Below is a small trained network, with its code and all its weights. Each question gives an input and a class and asks what happens when units are switched off, that is, made to give their printed mean instead of their output.

import numpy as np


def w(rows, s, z=0):
    codes = np.array(rows[::2]) - 128.0
    scale = np.full(codes.shape[1], s)
    scale[-1] = z or s
    return codes * scale


def norm(h):
    return h / np.sqrt((h * h).mean(-1, keepdims=True) + 1e-5)


def f(y):
    return np.maximum(y, 0)


def log_softmax(a):
    a = a - a.max(-1, keepdims=True)
    return a - np.log(np.exp(a).sum(-1, keepdims=True))


def net(x, mask):
    res = np.array(x, float).reshape(1, 7) / 4 @ E
    u = 0
    for l in range(4):
        y = f(norm(res) @ A[l][:, :-1].T + A[l][:, -1])
        res = res + np.where(mask[u : u + 7], y, B[l][:, -1]) @ B[l][:, :-1]
        u += 7
    return log_softmax(norm(res)[-1] @ U[:, :-1].T + U[:, -1])


A, B = {}, {}
E = w([
[163,105,147,192,119,105,96,142,203,103,171],'x0',
[129,159,141,78,91,75,106,98,128,69,75],'x1',
[169,199,128,102,79,126,101,178,149,77,206],'x2',
[160,134,72,187,122,129,85,99,125,162,130],'x3',
[90,254,143,112,176,151,135,177,150,186,143],'x4',
[99,135,123,16,90,69,99,129,124,102,147],'x5',
[116,187,92,102,138,178,185,72,80,59,147],'x6',
],0.0076)
A[0] = w([
[173,141,205,177,144,125,204,94,212,119,125,122],'L0N1',
[125,219,112,128,96,129,209,89,122,246,82,128],'L0N2',
[159,111,48,134,188,225,121,140,157,167,162,241],'L0N3',
[166,170,164,180,146,83,151,145,118,123,178,103],'L0N4',
[162,205,124,123,142,92,122,60,94,169,111,254],'L0N5',
[42,71,253,119,212,153,155,185,125,118,95,88],'L0N6',
[222,144,122,165,165,115,139,121,156,79,145,63],'L0N7',
],0.0074,0.0014)
B[0] = w([
[68,122,153,101,117,168,185,76,1,79,141,206],'L0N1',
[20,148,58,76,92,199,121,122,158,138,133,245],'L0N2',
[188,132,176,93,143,146,74,200,139,35,133,253],'L0N3',
[53,126,199,163,151,111,192,59,177,134,116,193],'L0N4',
[176,99,200,162,65,89,95,86,129,93,212,215],'L0N5',
[82,182,114,134,93,59,108,166,176,125,159,246],'L0N6',
[57,151,95,75,166,92,64,36,131,107,127,194],'L0N7',
],0.0082,0.0048)
A[1] = w([
[97,179,119,249,161,91,153,77,69,72,253,38],'L1N1',
[126,103,2,77,110,108,119,172,170,224,117,140],'L1N2',
[173,178,72,232,121,188,75,209,153,91,124,166],'L1N3',
[114,66,97,112,40,118,104,120,113,12,143,236],'L1N4',
[177,15,119,194,56,93,25,36,149,153,65,249],'L1N5',
[60,137,142,80,126,150,131,244,179,159,145,206],'L1N6',
[107,196,156,202,109,46,37,113,186,58,74,133],'L1N7',
],0.0061,0.0019)
B[1] = w([
[118,99,180,68,113,157,123,111,254,57,134,201],'L1N1',
[139,72,165,64,137,239,82,72,57,45,135,157],'L1N2',
[178,166,170,203,130,72,248,106,142,176,133,167],'L1N3',
[192,172,154,158,122,150,206,179,84,172,114,254],'L1N4',
[86,166,93,114,82,174,199,235,107,77,141,206],'L1N5',
[145,102,111,198,105,159,69,100,128,93,214,221],'L1N6',
[105,195,132,165,106,112,88,219,60,159,56,205],'L1N7',
],0.0082)
A[2] = w([
[117,129,167,68,76,72,141,151,102,129,109,182],'L2N1',
[131,187,125,158,148,85,56,170,194,97,145,247],'L2N2',
[122,59,204,135,186,102,99,141,130,127,159,75],'L2N3',
[147,131,112,110,225,93,98,125,113,114,111,56],'L2N4',
[137,166,119,149,151,104,64,106,179,216,122,125],'L2N5',
[134,233,110,69,120,188,97,123,127,165,152,206],'L2N6',
[157,91,2,131,131,145,112,194,52,71,162,202],'L2N7',
],0.0079,0.0011)
B[2] = w([
[128,209,196,140,132,131,202,92,74,130,130,216],'L2N1',
[166,98,196,91,114,40,142,138,43,145,32,232],'L2N2',
[191,170,60,181,157,82,87,153,194,229,184,155],'L2N3',
[162,173,174,132,135,64,177,49,154,92,124,128],'L2N4',
[216,77,141,155,83,207,134,144,143,90,134,141],'L2N5',
[112,22,116,168,83,83,38,80,188,173,101,255],'L2N6',
[40,2,91,110,162,161,168,104,149,98,153,228],'L2N7',
],0.0076,0.0067)
A[3] = w([
[92,153,152,54,68,190,139,64,173,124,119,212],'L3N1',
[147,108,86,155,100,144,162,255,76,27,163,247],'L3N2',
[137,66,120,145,164,172,154,219,109,106,112,223],'L3N3',
[189,97,90,122,84,154,178,72,89,85,148,239],'L3N4',
[93,165,25,74,108,145,5,138,114,180,159,234],'L3N5',
[56,160,129,131,225,208,70,68,194,122,118,154],'L3N6',
[234,109,139,73,111,101,82,168,198,68,165,47],'L3N7',
],0.0062,0.0011)
B[3] = w([
[86,85,65,199,201,102,183,127,143,187,104,220],'L3N1',
[58,151,112,109,82,156,168,127,96,239,77,253],'L3N2',
[85,247,18,82,133,136,207,54,169,111,90,193],'L3N3',
[74,209,153,57,188,178,205,224,91,219,53,203],'L3N4',
[188,34,206,163,149,148,73,85,179,61,145,177],'L3N5',
[138,72,178,2,145,172,108,106,150,92,142,172],'L3N6',
[154,138,88,154,231,78,134,154,165,209,132,173],'L3N7',
],0.0077,0.0074)
U = w([
[224,137,57,158,205,98,105,201,137,143,137,4],'0',
[87,53,133,76,188,171,34,45,171,83,142,158],'1',
[120,185,194,126,76,59,97,147,111,139,110,104],'2',
[36,160,107,54,136,164,254,156,90,134,81,203],'3',
],0.0095,0.0032)

Each question gives the input, the list of numbers given to net, and the class t.
The units are the neurons (one row each of A and B). Each row of codes is followed by its name. A weight is (code - 128) times the scale printed after its matrix; where a second scale follows, it is the last column's (A, B and U).
mask holds one flag per neuron, layer by layer. A switched-off neuron (its flag False) gives its mean, the last column of its row in B, instead of its output. The means were averaged over made-up inputs and are rounded, as every weight is.
A unit's drop is (log p(t) with every unit on - log p(t) with that unit switched off) / (log p(t) with every unit on - log p(t) with every unit switched off).
The circuit of an input: a set's keep is (log p(t) with only the set's units on - log p(t) with every unit switched off) / (log p(t) with every unit on - log p(t) with every unit switched off). Starting from the 12 units with the biggest drops (on a tie, the unit counted first), units are removed one at a time, each time the one whose removal leaves the highest keep (on an exact tie, the one counted first), for as long as the keep stays at least 0.8.
units of the circuit, in order: the units of the circuit, biggest drop first
k most important neurons: the k neurons with the biggest drops, biggest first
top k neurons in layer l: the k neurons of layer l with the biggest drops, biggest first
drop when u is switched off: that unit's drop, to one decimal
input [8,-3,-6,-2,-4,-1,-6], class 3: units of the circuit, in order : L1N5
input [7,0,3,4,1,3,-7], class 3: 2 most important neurons : L1N5, L0N6
input [-1,-8,-5,8,8,-5,-3], class 0: units of the circuit, in order : L0N3, L1N5
input [3,-7,-7,1,3,-8,-8], class 0: units of the circuit, in order : L2N3, L0N3
input [0,-3,-7,-4,3,-8,-4], class 2: units of the circuit, in order : L0N6, L2N7
input [0,-4,7,5,1,6,5], class 0: 2 most important neurons : L3N7, L0N6
input [-8,1,8,5,4,-5,3], class 1: top 3 neurons in layer 0 : L0N2, L0N6, L0N4
input [5,-7,-8,3,2,4,-3], class 0: 2 most important neurons : L2N3, L0N3
input [-5,-1,8,0,3,-5,1], class 2: top 2 neurons in layer 1 : L1N3, L1N2
input [-5,-6,1,-4,-4,3,-5], class 1: top 3 neurons in layer 1 : L1N6, L1N5, L1N2
input [-4,-4,-6,2,6,-6,-8], class 1: 2 most important neurons : L0N2, L1N2
input [-5,7,8,8,2,1,6], class 2: 2 most important neurons : L0N5, L2N6
input [7,2,1,7,3,6,-8], class 3: top 2 neurons in layer 0 : L0N6, L0N3
input [5,-4,2,4,-6,-4,-3], class 3: units of the circuit, in order : L1N5
input [4,6,8,0,0,7,8], class 2: 3 most important neurons : L1N5, L2N6, L0N1
input [5,-3,3,2,0,6,6], class 2: top 2 neurons in layer 2 : L2N2, L2N7
input [-6,-5,3,-6,2,-6,0], class 1: top 2 neurons in layer 2 : L2N6, L2N1
input [2,6,4,7,4,-4,5], class 2: top 2 neurons in layer 2 : L2N2, L2N7
input [1,-8,4,0,8,0,-4], class 0: 2 most important neurons : L0N3, L1N5
input [7,6,-6,5,-2,0,-8], class 3: most important neuron : L1N5
input [4,-3,0,-5,7,-3,4], class 1: drop when L1N5 is switched off : 0.1
input [-1,-5,3,6,-7,-8,-8], class 3: drop when L1N5 is switched off : 1.2
input [-6,2,-2,-4,8,2,4], class 1: drop when L3N6 is switched off : 0.0
input [6,1,-7,0,5,-4,-7], class 2: top 2 neurons in layer 0 : L0N6, L0N1
input [-5,4,-1,-3,1,2,-4], class 2: top 2 neurons in layer 1 : L1N5, L1N7
